Below is a small trained network, with its code and all its weights. Each question gives an input and a class and asks what happens when units are switched off, that is, made to give their printed mean instead of their output.

import numpy as np


def w(rows, s, z=0):
    codes = np.array(rows[::2]) - 128.0
    scale = np.full(codes.shape[1], s)
    scale[-1] = z or s
    return codes * scale


def norm(h):
    return h / np.sqrt((h * h).mean(-1, keepdims=True) + 1e-5)


def f(y):
    return np.maximum(y, 0)


def log_softmax(a):
    a = a - a.max(-1, keepdims=True)
    return a - np.log(np.exp(a).sum(-1, keepdims=True))


def net(x, mask):
    res = np.array(x, float).reshape(1, 7) / 4 @ E
    u = 0
    for l in range(3):
        y = f(norm(res) @ A[l][:, :-1].T + A[l][:, -1])
        res = res + np.where(mask[u : u + 12], y, B[l][:, -1]) @ B[l][:, :-1]
        u += 12
    return log_softmax(norm(res)[-1] @ U[:, :-1].T + U[:, -1])


A, B = {}, {}
E = w([
[127,128,130,128],'x0',
[255,88,133,131],'x1',
[127,129,126,127],'x2',
[126,127,128,130],'x3',
[128,129,129,128],'x4',
[187,168,183,62],'x5',
[168,155,96,220],'x6',
],0.001)
A[0] = w([
[208,99,114,181,2],'L0N0',
[137,169,141,217,65],'L0N1',
[206,3,77,75,38],'L0N2',
[200,77,101,121,133],'L0N3',
[129,44,99,58,105],'L0N4',
[162,237,242,118,245],'L0N5',
[163,237,129,107,45],'L0N6',
[146,218,160,215,165],'L0N7',
[103,101,143,73,173],'L0N8',
[108,68,39,74,85],'L0N9',
[144,20,48,163,106],'L0N10',
[132,197,136,181,107],'L0N11',
],0.0029,0.00073)
B[0] = w([
[168,71,68,129,202],'L0N0',
[131,164,57,123,183],'L0N1',
[89,154,255,179,252],'L0N2',
[154,78,107,114,226],'L0N3',
[88,180,179,130,205],'L0N4',
[67,205,86,80,253],'L0N5',
[74,162,177,168,174],'L0N6',
[106,204,131,180,210],'L0N7',
[129,80,81,139,201],'L0N8',
[60,137,173,169,180],'L0N9',
[69,150,161,226,225],'L0N10',
[73,193,160,142,174],'L0N11',
],0.0029,0.0017)
A[1] = w([
[200,217,31,158,130],'L1N0',
[167,23,165,143,171],'L1N1',
[44,104,128,143,67],'L1N2',
[79,166,194,82,160],'L1N3',
[107,200,165,91,147],'L1N4',
[192,234,67,118,170],'L1N5',
[91,5,49,141,104],'L1N6',
[180,124,217,62,6],'L1N7',
[34,34,82,180,111],'L1N8',
[113,126,179,47,134],'L1N9',
[148,157,66,205,135],'L1N10',
[89,6,188,114,34],'L1N11',
],0.003,0.0022)
B[1] = w([
[151,60,167,85,193],'L1N0',
[85,169,84,133,180],'L1N1',
[142,113,172,104,175],'L1N2',
[210,131,114,143,253],'L1N3',
[152,93,68,158,221],'L1N4',
[96,61,212,77,205],'L1N5',
[252,132,139,44,152],'L1N6',
[234,174,38,89,157],'L1N7',
[192,78,172,83,214],'L1N8',
[165,161,66,169,195],'L1N9',
[125,132,52,115,201],'L1N10',
[50,139,183,206,149],'L1N11',
],0.0035,0.0022)
A[2] = w([
[140,201,133,85,174],'L2N0',
[126,193,71,155,137],'L2N1',
[57,212,194,132,3],'L2N2',
[132,74,183,61,35],'L2N3',
[93,123,130,180,10],'L2N4',
[31,112,137,168,68],'L2N5',
[145,165,49,86,104],'L2N6',
[140,201,250,94,94],'L2N7',
[115,67,244,102,178],'L2N8',
[167,115,252,155,121],'L2N9',
[114,75,167,159,80],'L2N10',
[130,61,198,77,25],'L2N11',
],0.0038,0.0016)
B[2] = w([
[148,174,82,129,209],'L2N0',
[147,77,152,60,207],'L2N1',
[192,194,135,212,173],'L2N2',
[204,74,202,119,182],'L2N3',
[55,76,123,58,150],'L2N4',
[46,84,57,205,185],'L2N5',
[36,177,155,90,197],'L2N6',
[42,95,69,229,189],'L2N7',
[171,134,250,88,252],'L2N8',
[59,90,184,53,222],'L2N9',
[154,222,81,130,176],'L2N10',
[253,29,108,61,186],'L2N11',
],0.0034,0.0021)
U = w([
[200,32,223,39,252],'0',
[33,55,229,185,123],'1',
[2,70,36,216,86],'2',
[179,32,52,223,121],'3',
[77,217,54,16,99],'4',
[219,196,67,21,49],'5',
[31,230,39,191,49],'6',
],0.0056,0.0025)

Each question gives the input, the list of numbers given to net, and the class t.
The units are the neurons (one row each of A and B). Each row of codes is followed by its name. A weight is (code - 128) times the scale printed after its matrix; where a second scale follows, it is the last column's (A, B and U).
mask holds one flag per neuron, layer by layer. A switched-off neuron (its flag False) gives its mean, the last column of its row in B, instead of its output. The means were averaged over made-up inputs and are rounded, as every weight is.
A unit's drop is (log p(t) with every unit on - log p(t) with that unit switched off) / (log p(t) with every unit on - log p(t) with every unit switched off).
The circuit of an input: a set's keep is (log p(t) with only the set's units on - log p(t) with every unit switched off) / (log p(t) with every unit on - log p(t) with every unit switched off). Starting from the 12 units with the biggest drops (on a tie, the unit counted first), units are removed one at a time, each time the one whose removal leaves the highest keep (on an exact tie, the one counted first), for as long as the keep stays at least 0.8.
units of the circuit, in order: the units of the circuit, biggest drop first
k most important neurons: the k neurons with the biggest drops, biggest first
top k neurons in layer l: the k neurons of layer l with the biggest drops, biggest first
drop when u is switched off: that unit's drop, to one decimal
input [-5,-4,-1,2,6,3,0], class 4: units of the circuit, in order	[L0N2 L2N8]
input [-5,-3,6,8,-1,1,-7], class 4: units of the circuit, in order	[L1N5 L1N9 L2N8]
input [5,0,-8,-8,6,6,2], class 6: units of the circuit, in order	[L0N5 L2N7]
input [-5,8,3,-4,5,2,0], class 5: 4 most important neurons	[L1N7 L0N7 L1N1 L0N2]
input [1,-2,8,-6,1,6,-2], class 4: units of the circuit, in order	[L0N5 L2N8]
input [0,-4,0,6,6,1,-6], class 4: top 2 neurons in layer 1	[L1N5 L1N9]
input [0,8,8,2,-4,-7,-5], class 1: most important neuron	[L0N2]
input [-7,-2,-3,7,6,7,-1], class 4: 2 most important neurons	[L0N5 L1N4]
input [-4,-2,-8,2,6,-6,0], class 0: 3 most important neurons	[L0N5 L1N8 L0N7]
input [1,5,-3,2,1,-6,0], class 1: top 3 neurons in layer 0	[L0N2 L0N10 L0N7]
input [2,7,2,-8,-2,2,-1], class 5: 2 most important neurons	[L1N7 L1N1]
input [-3,-1,-1,8,-3,-7,-6], class 0: 2 most important neurons	[L1N8 L0N2]
input [-1,3,1,6,4,0,-4], class 1: 2 most important neurons	[L0N2 L2N9]
input [3,3,-2,-7,0,6,0], class 5: most important neuron	[L1N9]
input [7,-3,4,8,-5,-1,3], class 2: top 2 neurons in layer 1	[L1N5 L1N10]
input [7,-4,6,2,8,1,1], class 6: 2 most important neurons	[L1N7 L1N9]
input [0,0,7,-4,-3,2,2], class 6: top 3 neurons in layer 1	[L1N5 L1N9 L1N7]
input [-4,0,6,3,-4,6,6], class 6: top 3 neurons in layer 1	[L1N8 L1N5 L1N10]
input [4,-8,-6,3,-7,-2,-7], class 0: top 2 neurons in layer 0	[L0N5 L0N2]
input [3,-1,-8,2,-8,3,-6], class 4: top neuron in layer 2	[L2N6]
input [2,-3,-4,-6,5,2,5], class 6: drop when L2N2 is switched off	0.1
input [5,6,-5,-4,-7,-3,-4], class 1: drop when L1N7 is switched off	0.0
